Below are the code and all the weights of a small trained network. Each question names an input and a class and asks about switching units off, where a switched-off unit gives its printed mean instead of its output.

import numpy as np


def w(rows, s, z=0):
    codes = np.array(rows[::2]) - 128.0
    scale = np.full(codes.shape[1], s)
    scale[-1] = z or s
    return codes * scale


def f(y):
    return np.maximum(y, 0)


def log_softmax(a):
    a = a - a.max(-1, keepdims=True)
    return a - np.log(np.exp(a).sum(-1, keepdims=True))


def net(x, mask):
    res = np.array(x, float).reshape(1, 8) / 4 @ E
    y = f(res @ A[0][:, :-1].T + A[0][:, -1])
    res = res + np.where(mask, y, B[0][:, -1]) @ B[0][:, :-1]
    return log_softmax(res[-1] @ U[:, :-1].T + U[:, -1])


A, B = {}, {}
E = w([
[143,133,135,147,129,125,120],'x0',
[120,129,129,125,125,128,126],'x1',
[173,38,115,92,6,142,66],'x2',
[70,9,161,217,167,109,150],'x3',
[128,129,130,128,134,119,114],'x4',
[125,127,128,127,122,139,142],'x5',
[153,124,239,85,110,61,177],'x6',
[130,140,145,152,112,139,124],'x7',
],0.016)
A[0] = w([
[145,123,55,135,120,144,156,156],'n1',
[123,3,142,158,84,132,104,44],'n2',
[176,145,94,81,94,126,58,143],'n3',
[133,120,207,111,135,61,169,124],'n4',
[123,243,151,88,171,168,122,206],'n5',
[203,137,104,63,33,146,83,130],'n6',
[101,76,134,144,92,99,111,112],'n7',
[162,127,228,88,95,31,198,141],'n8',
[100,143,161,148,87,109,156,110],'n9',
[63,118,141,194,216,95,166,171],'n10',
[102,147,98,122,163,101,164,164],'n11',
[107,112,109,161,117,201,112,204],'n12',
[97,118,116,222,164,105,184,140],'n13',
[151,173,125,90,138,132,157,148],'n14',
[83,142,19,179,125,173,85,255],'n15',
[50,111,172,174,183,110,157,114],'n16',
[167,171,127,115,90,171,81,160],'n17',
[120,135,42,98,136,156,134,164],'n18',
[128,219,98,136,129,94,164,197],'n19',
],0.014,0.0096)
B[0] = w([
[129,104,96,158,141,152,106,169],'n1',
[230,242,35,150,94,32,154,202],'n2',
[175,113,147,139,140,170,121,216],'n3',
[127,187,166,60,132,140,176,202],'n4',
[211,162,78,154,61,62,128,233],'n5',
[122,65,195,51,166,199,62,253],'n6',
[176,195,98,126,106,114,145,170],'n7',
[102,224,227,1,85,117,131,240],'n8',
[109,157,132,117,107,131,124,150],'n9',
[49,109,152,178,187,130,172,235],'n10',
[94,146,126,156,135,106,138,177],'n11',
[140,84,106,176,146,112,123,185],'n12',
[83,127,146,178,100,151,141,204],'n13',
[178,150,122,101,67,127,126,180],'n14',
[129,92,69,231,232,145,95,239],'n15',
[80,149,182,148,122,143,181,210],'n16',
[167,115,117,118,155,158,100,205],'n17',
[163,108,99,124,163,112,136,190],'n18',
[202,173,45,161,107,73,160,204],'n19',
],0.012,0.026)
U = w([
[169,150,44,189,115,68,119,251],'0',
[166,159,129,104,51,8,157,208],'1',
[144,57,125,141,139,199,85,85],'2',
[118,111,179,63,89,171,82,42],'3',
[38,73,120,197,133,138,140,135],'4',
[61,145,189,123,126,161,179,2],'5',
],0.014,0.0021)

Each question gives the input, the list of numbers given to net, and the class t.
The units are the neurons (one row each of A and B). Each row of codes is followed by its name. A weight is (code - 128) times the scale printed after its matrix; where a second scale follows, it is the last column's (A, B and U).
mask holds one flag per neuron, in row order. A switched-off neuron (its flag False) gives its mean, the last column of its row in B, instead of its output. The means were averaged over made-up inputs and are rounded, as every weight is.
A unit's drop is (log p(t) with every unit on - log p(t) with that unit switched off) / (log p(t) with every unit on - log p(t) with every unit switched off).
The circuit of an input: a set's keep is (log p(t) with only the set's units on - log p(t) with every unit switched off) / (log p(t) with every unit on - log p(t) with every unit switched off). Starting from the 12 units with the biggest drops (on a tie, the unit counted first), units are removed one at a time, each time the one whose removal leaves the highest keep (on an exact tie, the one counted first), for as long as the keep stays at least 0.8.
circuit, biggest first: the units of the circuit, biggest drop first
unit that matters most: the unit with the biggest drop
top k neurons: the k neurons with the biggest drops, biggest first
drop of u: that unit's drop, to one decimal
input [8,6,6,-1,-8,1,-2,-4], class 2: unit that matters most	n6
input [3,-5,-4,1,-8,-5,-4,-5], class 4: circuit, biggest first	n2, n10
input [1,-3,1,6,-7,3,1,-1], class 1: top 3 neurons	n2, n15, n6
input [8,-4,0,2,-7,2,-5,5], class 4: top 2 neurons	n5, n19
input [-6,3,8,0,6,1,8,0], class 3: top 3 neurons	n6, n5, n19
input [7,0,0,1,-2,4,3,-5], class 5: top 2 neurons	n5, n2
input [0,6,1,-4,8,7,6,1], class 3: top 2 neurons	n2, n6
input [5,8,-7,1,-8,7,4,6], class 5: top 3 neurons	n10, n2, n16
input [7,-4,-7,5,6,2,1,-3], class 5: top 2 neurons	n15, n16
input [3,3,-4,1,-2,-4,-1,4], class 4: top 2 neurons	n2, n10
input [1,3,-6,1,-8,4,-7,-5], class 4: top 2 neurons	n10, n2
input [4,-6,2,0,0,-8,6,4], class 3: top 2 neurons	n5, n19
input [5,-8,-5,3,8,4,1,-6], class 5: drop of n15	0.3
input [5,8,-2,-2,-8,2,1,5], class 1: circuit, biggest first	n15
input [0,0,3,-1,8,3,1,-8], class 3: drop of n4	0.0
input [1,-2,5,-6,-2,-3,0,-2], class 2: drop of n8	0.5
